Below is a small trained network, with its code and all its weights. Each question gives an input and a target symbol and asks what happens when units are switched off, that is, made to give their printed mean instead of their output.

import numpy as np


def w(rows, s, z=0):
    codes = np.array(rows[::2]) - 128.0
    scale = np.full(codes.shape[1], s)
    scale[-1] = z or s
    return codes * scale


def f(y):
    return np.maximum(y, 0)


def softmax(a):
    e = np.exp(a - a.max(-1, keepdims=True))
    return e / e.sum(-1, keepdims=True)


def log_softmax(a):
    a = a - a.max(-1, keepdims=True)
    return a - np.log(np.exp(a).sum(-1, keepdims=True))


def net(x, mask):
    ids = ['ΓΔΘΞΨΩαβεζπτ'.index(c) for c in x.split()]
    T = len(ids)
    res = E[ids] + P[:T]
    u = 0
    for l in range(2):
        q, k, v = (res @ M[l].T for M in (Q, K, V))
        z = softmax(np.where(np.tri(T) > 0, q @ k.T / 3**0.5, -1e9)) @ v
        res = res + np.where(mask[u], z, O[l][:, -1]) @ O[l][:, :-1]
        u += 1
        y = f(res @ A[l][:, :-1].T + A[l][:, -1])
        res = res + np.where(mask[u : u + 12], y, B[l][:, -1]) @ B[l][:, :-1]
        u += 12
    return log_softmax(res[-1] @ U[:, :-1].T + U[:, -1])


Q, K, V, O, A, B = {}, {}, {}, {}, {}, {}
E = w([
[118,169,125,75],'Γ',
[124,110,65,154],'Δ',
[170,190,96,112],'Θ',
[227,124,132,113],'Ξ',
[164,199,88,114],'Ψ',
[179,200,89,118],'Ω',
[99,110,130,171],'α',
[93,116,182,153],'β',
[125,253,149,125],'ε',
[121,160,113,51],'ζ',
[122,77,190,71],'π',
[100,183,116,160],'τ',
],0.025)
P = w([
[3,153,139,241],'0',
[124,111,119,130],'1',
[129,116,119,123],'2',
[134,119,117,123],'3',
[139,120,118,127],'4',
[139,123,116,127],'5',
[134,126,116,133],'6',
[130,122,116,127],'7',
],0.011)
Q[0] = w([
[179,112,42,37],'L0H0',
[92,5,128,155],'L0H0',
[184,139,106,82],'L0H0',
],0.014)
K[0] = w([
[8,113,54,142],'L0H0',
[166,87,134,133],'L0H0',
[23,168,122,174],'L0H0',
],0.012)
V[0] = w([
[36,106,114,79],'L0H0',
[118,56,93,179],'L0H0',
[186,119,254,197],'L0H0',
],0.0081)
O[0] = w([
[45,135,109,171,135],'L0H0',
[77,131,2,124,5],'L0H0',
[135,183,197,28,131],'L0H0',
],0.0094,0.0014)
A[0] = w([
[113,155,148,188,56],'L0N0',
[151,172,134,238,124],'L0N1',
[202,119,118,161,110],'L0N2',
[102,238,119,202,197],'L0N3',
[128,226,158,64,137],'L0N4',
[206,132,95,164,107],'L0N5',
[93,47,1,129,26],'L0N6',
[88,187,132,97,1],'L0N7',
[225,38,63,142,106],'L0N8',
[152,93,133,26,160],'L0N9',
[22,124,209,74,224],'L0N10',
[178,174,145,122,70],'L0N11',
],0.0091,0.0054)
B[0] = w([
[177,220,149,120,152],'L0N0',
[32,106,208,29,198],'L0N1',
[135,62,65,216,152],'L0N2',
[141,34,162,94,254],'L0N3',
[243,140,156,175,234],'L0N4',
[185,92,24,117,160],'L0N5',
[200,248,204,190,194],'L0N6',
[131,202,178,86,148],'L0N7',
[9,240,165,49,167],'L0N8',
[253,190,143,166,169],'L0N9',
[197,32,104,176,221],'L0N10',
[91,85,217,134,172],'L0N11',
],0.0057,0.0099)
Q[1] = w([
[215,141,46,2],'L1H0',
[146,134,45,149],'L1H0',
[175,165,179,123],'L1H0',
],0.0077)
K[1] = w([
[28,3,98,190],'L1H0',
[36,175,19,196],'L1H0',
[154,116,215,97],'L1H0',
],0.0066)
V[1] = w([
[139,121,3,239],'L1H0',
[3,63,14,134],'L1H0',
[34,157,158,112],'L1H0',
],0.0067)
O[1] = w([
[82,102,127,169,59],'L1H0',
[145,128,89,28,3],'L1H0',
[254,130,98,81,122],'L1H0',
],0.0079,0.019)
A[1] = w([
[107,192,77,146,101],'L1N0',
[153,114,94,92,192],'L1N1',
[160,115,171,161,182],'L1N2',
[136,140,170,162,143],'L1N3',
[175,143,92,83,135],'L1N4',
[100,141,99,34,69],'L1N5',
[172,89,159,195,182],'L1N6',
[159,10,145,89,126],'L1N7',
[94,87,171,142,119],'L1N8',
[126,146,152,122,142],'L1N9',
[13,71,122,125,254],'L1N10',
[64,71,69,105,191],'L1N11',
],0.013,0.0081)
B[1] = w([
[128,174,158,26,144],'L1N0',
[2,74,196,180,150],'L1N1',
[85,123,108,135,230],'L1N2',
[160,134,71,36,214],'L1N3',
[143,141,191,156,154],'L1N4',
[147,48,7,22,136],'L1N5',
[95,117,97,120,250],'L1N6',
[156,88,160,165,142],'L1N7',
[174,164,175,171,173],'L1N8',
[183,124,109,89,154],'L1N9',
[129,86,91,72,160],'L1N10',
[25,183,11,159,139],'L1N11',
],0.0075,0.027)
U = w([
[209,120,64,129,57],'Γ',
[82,197,139,106,106],'Δ',
[125,121,161,106,108],'Θ',
[156,113,131,145,253],'Ξ',
[131,111,156,110,129],'Ψ',
[104,113,179,104,156],'Ω',
[110,95,74,115,130],'α',
[160,36,178,114,67],'β',
[125,165,125,227,158],'ε',
[65,100,190,119,198],'ζ',
[136,151,224,98,77],'π',
[112,88,164,10,101],'τ',
],0.013,0.0046)

Each question gives the input, a string of symbols that net reads in full, and the target symbol t.
The units are the heads (3 rows each of Q, K, V and O) and the neurons (one row each of A and B). Each row of codes is followed by its name. A weight is (code - 128) times the scale printed after its matrix; where a second scale follows, it is the last column's (O, A, B and U).
mask holds one flag per unit, layer by layer, with each layer's heads first. A switched-off unit (its flag False) gives its mean, the last column of its rows in O or B, instead of its output. The means were averaged over made-up inputs and are rounded, as every weight is.
A unit's drop is (log p(t) with every unit on - log p(t) with that unit switched off) / (log p(t) with every unit on - log p(t) with every unit switched off).
The circuit of an input: a set's keep is (log p(t) with only the set's units on - log p(t) with every unit switched off) / (log p(t) with every unit on - log p(t) with every unit switched off). Starting from the 12 units with the biggest drops (on a tie, the unit counted first), units are removed one at a time, each time the one whose removal leaves the highest keep (on an exact tie, the one counted first), for as long as the keep stays at least 0.8.
circuit, biggest first: the units of the circuit, biggest drop first
top k neurons: the k neurons with the biggest drops, biggest first
top k neurons in layer l: the k neurons of layer l with the biggest drops, biggest first
input τ β β, target β: circuit, biggest first	L0N10; L1N7
input Ξ ε Γ Θ, target ε: circuit, biggest first	L1H0; L0N4; L0H0
input α τ Δ ζ α α β τ, target ζ: top 3 neurons	L0N1; L1N3; L0N9
input ε Δ ζ Γ, target Γ: top 2 neurons in layer 0	L0N3; L0N1
input τ β α Δ Ω, target β: top 2 neurons in layer 1	L1N1; L1N3
input Δ Θ β Ψ, target Δ: circuit, biggest first	L0N6; L0H0; L1N0; L0N10
input Δ α Δ β, target β: top 3 neurons in layer 0	L0N10; L0N8; L0N2
input ζ ζ Ψ β α ζ, target α: circuit, biggest first	L0H0; L1H0; L1N11; L0N4
input ζ α Δ Θ, target α: circuit, biggest first	L0H0; L1H0; L0N4
input ε ε ε α β Θ β, target ε: circuit, biggest first	L1H0; L0H0; L0N4
input τ π τ Γ, target β: top 2 neurons in layer 0	L0N6; L0N1
input ε α β ε Γ, target Γ: top 2 neurons	L1N3; L0N1
input τ π ε ζ, target β: top 2 neurons in layer 0	L0N6; L0N1
input α α ε Ψ Γ Θ, target τ: top 2 neurons	L1N5; L0N10
input ε Δ Θ β β Δ β ζ, target Γ: top 2 neurons	L0N3; L0N11
input Δ ζ τ Θ, target Δ: top 2 neurons	L0N6; L1N0
input ε ε β ζ, target Γ: circuit, biggest first	L0N3; L0N9; L0N1; L1H0
input ζ α Ω, target α: top neuron	L1N11
input Θ ε Θ β β α π, target β: top 2 neurons	L0N10; L0N6
input ζ α ε Ψ, target α: circuit, biggest first	L0H0; L1H0; L0N4; L1N8
input Δ τ Ω, target Δ: top neuron	L0N6
input τ Θ Γ, target β: top 3 neurons	L0N6; L1N3; L1N1
input Θ Ω Θ α, target α: top 2 neurons	L1N10; L0N6
input α ε Γ ζ Δ, target Δ: top 4 neurons	L0N6; L1N0; L0N8; L0N10
input α Θ Γ Ξ, target τ: top 3 neurons in layer 0	L0N8; L0N4; L0N10
input α ε Δ α Ξ β Ω, target τ: circuit, biggest first	L1H0; L0H0; L1N0
input Γ Θ π, target β: top 3 neurons	L0N10; L1N7; L0N6
input β α α α ε, target π: top neuron in layer 0	L0N11
